Below are the code and all the weights of a small trained network. Each question names an input and a class and asks about switching units off, where a switched-off unit gives its printed mean instead of its output.

import numpy as np


def w(rows, s, z=0):
    codes = np.array(rows[::2]) - 128.0
    scale = np.full(codes.shape[1], s)
    scale[-1] = z or s
    return codes * scale


def f(y):
    return y / 2 * (1 + np.tanh(0.7978845608 * (y + 0.044715 * y**3)))


def log_softmax(a):
    a = a - a.max(-1, keepdims=True)
    return a - np.log(np.exp(a).sum(-1, keepdims=True))


def net(x, mask):
    res = np.array(x, float).reshape(1, 7) / 4 @ E
    y = f(res @ A[0][:, :-1].T + A[0][:, -1])
    res = res + np.where(mask, y, B[0][:, -1]) @ B[0][:, :-1]
    return log_softmax(res[-1] @ U[:, :-1].T + U[:, -1])


A, B = {}, {}
E = w([
[119,152,110,122,143,118,141,129,115,113,117],'x0',
[211,134,56,103,79,189,140,203,181,111,59],'x1',
[114,114,108,124,146,123,125,128,112,129,111],'x2',
[145,128,148,124,114,132,126,125,141,112,153],'x3',
[132,102,145,136,134,139,101,134,140,126,133],'x4',
[121,139,178,27,242,174,183,163,174,254,146],'x5',
[122,127,123,124,140,127,132,127,124,125,129],'x6',
],0.0055)
A[0] = w([
[129,152,176,50,215,198,176,163,159,203,148,2],'n0',
[56,138,206,144,161,66,138,55,120,143,194,79],'n1',
[116,152,191,17,234,186,179,214,175,252,177,85],'n2',
[202,135,68,96,102,206,138,224,181,115,79,84],'n3',
[220,129,63,118,98,209,150,214,184,142,60,85],'n4',
[26,121,202,142,174,35,127,85,92,149,220,62],'n5',
[52,106,190,159,169,31,136,55,109,170,190,51],'n6',
],0.0044,0.0021)
B[0] = w([
[117,206,115,215,2,68,77,252,59,23,174,187],'n0',
[79,167,154,118,144,192,158,74,176,183,74,169],'n1',
[152,177,63,226,17,50,21,248,50,36,229,254],'n2',
[54,167,194,22,192,178,188,57,207,123,55,189],'n3',
[67,169,214,58,163,221,190,61,221,144,54,197],'n4',
[64,148,203,60,148,217,177,96,208,145,79,185],'n5',
[80,171,168,80,145,198,173,88,155,117,90,173],'n6',
],0.0043,0.0044)
U = w([
[146,153,60,252,31,11,36,214,77,52,195,97],'0',
[164,72,100,135,173,91,135,127,129,188,152,253],'1',
[81,140,239,6,187,225,214,51,213,180,72,12],'2',
],0.0041,0.0032)

Each question gives the input, the list of numbers given to net, and the class t.
The units are the neurons (one row each of A and B). Each row of codes is followed by its name. A weight is (code - 128) times the scale printed after its matrix; where a second scale follows, it is the last column's (A, B and U).
mask holds one flag per neuron, in row order. A switched-off neuron (its flag False) gives its mean, the last column of its row in B, instead of its output. The means were averaged over made-up inputs and are rounded, as every weight is.
A unit's drop is (log p(t) with every unit on - log p(t) with that unit switched off) / (log p(t) with every unit on - log p(t) with every unit switched off).
The circuit of an input: a set's keep is (log p(t) with only the set's units on - log p(t) with every unit switched off) / (log p(t) with every unit on - log p(t) with every unit switched off). Starting from all 7 units, units are removed one at a time, each time the one whose removal leaves the highest keep (on an exact tie, the one counted first), for as long as the keep stays at least 0.8.
circuit, biggest first: the units of the circuit, biggest drop first
most important unit: the unit with the biggest drop
top k neurons: the k neurons with the biggest drops, biggest first
drop when u is switched off: that unit's drop, to one decimal
input [6,8,7,-5,-5,0,5], class 2: top 2 neurons	n4, n3
input [-7,-5,-4,-8,-6,-4,-7], class 2: most important unit	n2
input [8,3,1,5,-7,6,1], class 0: circuit, biggest first	n2, n0
input [5,8,3,1,-5,-3,-8], class 2: circuit, biggest first	n4, n3
input [8,-7,4,8,0,0,4], class 2: circuit, biggest first	n5, n2
input [1,-4,4,1,0,4,8], class 0: circuit, biggest first	n2, n4
input [-6,6,0,0,3,-1,-7], class 2: top 3 neurons	n2, n4, n3
input [0,0,-5,8,-3,8,3], class 0: drop when n3 is switched off	0.0
input [5,8,-6,4,-6,-7,-1], class 2: drop when n4 is switched off	0.3
input [1,-8,-4,4,-5,-4,-6], class 2: drop when n5 is switched off	0.2
input [-8,7,7,6,7,8,-4], class 0: drop when n0 is switched off	0.4
